[[ -4.7 -10.4  -1.0  -5.6]
 [-24.2  23.4   8.3 -24.9]
 [-47.9  14.5  16.7 -48.8]] gives 8.3

[[ 38.6  -7.1 -21.3  30.0 -44.6]
 [-40.6  38.1  34.6  13.3 -27.9]] gives 13.3

[[ -3.7  13.9 -49.8  -9.3]
 [  3.7  14.5  18.9 -24.2]] gives 18.9

[[  6.6  29.5 -21.7  19.9   4.1 -21.9 -39.7]
 [-13.7  26.0 -41.7  18.1 -12.0  41.7  25.3]
 [-33.5  19.4 -26.4  27.0 -21.5 -15.8 -11.7]] gives 41.7

[[  6.1  -9.9  -9.3 -45.2]
 [  6.6 -11.9  39.4 -48.5]
 [  7.5 -14.6 -20.4 -51.3]] gives 39.4

[[-54.8  13.5 -30.5  53.1]
 [-54.7  40.4 -13.6 -40.6]] gives -13.6

[[-56.2 -25.4  -2.9  -0.2  39.6  17.9   1.2]
 [ 39.6  44.3   1.2   2.7  52.9 -22.3  -4.4]] gives -22.3

[[ 38.1   2.0 -17.0  44.1]
 [ -5.3  10.7 -36.5 -17.9]
 [-43.6  49.8  37.8  37.2]] gives -36.5
---
[52.6 -5.3 -4.0 20.5 26.7 35.4 -2.5] -> 20.5

[[  0.6  -9.5  -1.7 -11.8 -55.5   5.8]
 [-34.4  -1.8  -0.4  41.4  18.6  11.3]] -> -11.8

[  0.8  22.2 -55.9   1.5  -0.3   9.8  12.2] -> 1.5

[[-18.1 -45.0  -0.5  16.5]
 [-21.6  19.3 -20.7 -13.5]] -> 16.5

[[-15.6  -6.0 -25.6  46.8   3.1]
 [ -4.7 -10.6 -16.7  27.3  -3.2]
 [ -6.3   1.3  -4.3 -21.8   3.1]] -> 46.8

[  8.7  56.6  34.5 -10.2   5.3] -> -10.2

[ 17.9  22.3  45.6 -24.5 -42.2   2.2] -> -24.5

[[ 48.6   2.0   6.7 -11.2]
 [ 19.4  32.4 -15.4  38.1]] -> -11.2
---
Input:
[[5 5 5 4 4 4 4 5 4 6 4]
 [4 5 5 5 4 5 4 5 4 4 5]
 [4 5 3 6 4 4 5 4 4 3 4]
 [5 5 3 4 5 4 5 5 4 5 6]
 [4 5 6 5 4 5 5 5 4 4 5]
 [4 3 5 5 4 3 4 4 5 3 4]
 [5 4 4 4 5 5 5 5 4 4 5]
 [4 4 5 3 4 4 4 4 4 3 5]
 [4 3 5 5 5 4 4 4 4 5 4]
 [4 4 4 3 4 4 5 4 4 7 5]
 [4 5 2 4 5 5 5 4 5 4 6]
 [5 5 5 3 4 4 4 4 4 3 4]]
Output: 4

Input:
[[221 438 370 355 375 476 285 637 481]
 [506 357 439 454 396 238  74 490 460]
 [300 531 354 414 357 301 370 283 406]
 [483 327 459 463 427 286 106 419 428]
 [453 232 270 387 370 435 467 352 584]
 [227 474 435 401 343 358 334  76 114]
 [329 426 448 431 497 464 436 360 398]
 [282 511 377 328 319 405 439 472 304]
 [414 364 425 307 243 336 262 445 134]
 [621 171 462 415 465 425 372 419 389]
 [385 335 407 283 420 631 762 495 273]
 [347 388 458 364 439 501 363 628 380]]
Output: 481

Input:
[[770 458 413 328 234 590 358 127 418]
 [888 305 862 334 324 670 268 566 224]
 [275 735 282 638 382 444 567 722 324]
 [660 493 941 487 590 597 538 757 347]
 [277 720 383 410 108 697 373 795 485]
 [472 565 547 179  59 892 253 540 809]
 [601 415 515 875 901 277 732 329 588]
 [861 356 688 431 385 548 365 398 207]
 [348 936 204 369 151 547 608 341 341]
 [473 657 508 608 454 505 605 505 466]]
Output: 418

Input:
[[34 36 49 38 80 69 40 58 34  5 15 34 65 56 79 59]
 [42 37 33 36 54 37 40 43 62 48 38 96 31 16 89 69]
 [78 11 67 84 53 74 49 51 61 53 75 34 30 58 47 53]
 [47 76 48 70 68 19 62 56 37 61 70 43 51 33 78 73]
 [33 40 37 27 57 30 44 42 62 48 43 91 36 25 90 73]
 [50 85 43 78 65  4 37 59 38 64 62 45 40 24 67 72]
 [74 19 65 79 52 74 53 52 65 52 73 37 36 48 41 58]
 [50 81 43 79 68 12 56 45 43 58 57 45 50 24 72 82]
 [34 37 51 39 86 62 34 61 47 17 27 28 62 43 90 64]]
Output: 59

Input:
[[ -93  195 -886  473  426   37 -235  261  494]
 [ 621 -114  973 -194 -282  -85  185 -395  184]
 [ -59  247 -693  389  400 -127 -213  128  492]
 [-188    7 -552 -135  134    2 -217  258 -493]
 [-141  312 -297  -90  352 -301 -107   27 -190]
 [-103 -100 -593  -13  173   68 -209  213  -17]]
Output: 494

Input:
[[59 65 43 55 38 58 66 74 46 48 84]
 [57 53 55 44 60 53 58 58 49 34 74]
 [50 66 59 61 33 41 64 62 53 59 94]
 [30 53 18 44 59 59 57 61 76 89 37]
 [53 45 46 61 36 48 56 65 57 53 91]]
Output: 84
---
173   75  182  195    1  163 -> 173

3762  7306  3988  8508  2438  1135  2044 -> 3988

-26   27   -2   25
-31   49   -6   30
-> 27

6267  9073  4152  9170  3076 -> 6267

9001  1793  1341  3501  4422 -> 3501

502  342  537  389  686  588  500
776  735  474  850  506  526  298
384  168  350  410  481  652  745
-> 745
---
 48  199  191  194   92
184   63  177  210  252
 68  226  136  200  181
=> 226

8603  5287  4691  3958
8238  2688  4953  4465
8332  2716  4974  4610
=> 2716

1  8  1  1
6  3  8  6
8  4  1  8
=> 4

7  6  5  3  6  1  5
1  1  5  4  6  6  4
2  1  1  2  4  5  6
=> 1

28  84  45  45  71
12  93  58  53  58
77  81  76  63  56
=> 81

4  5  5  4  5  3  4
5  2  2  4  4  7  3
5  7  9  4  6  2  6
=> 7
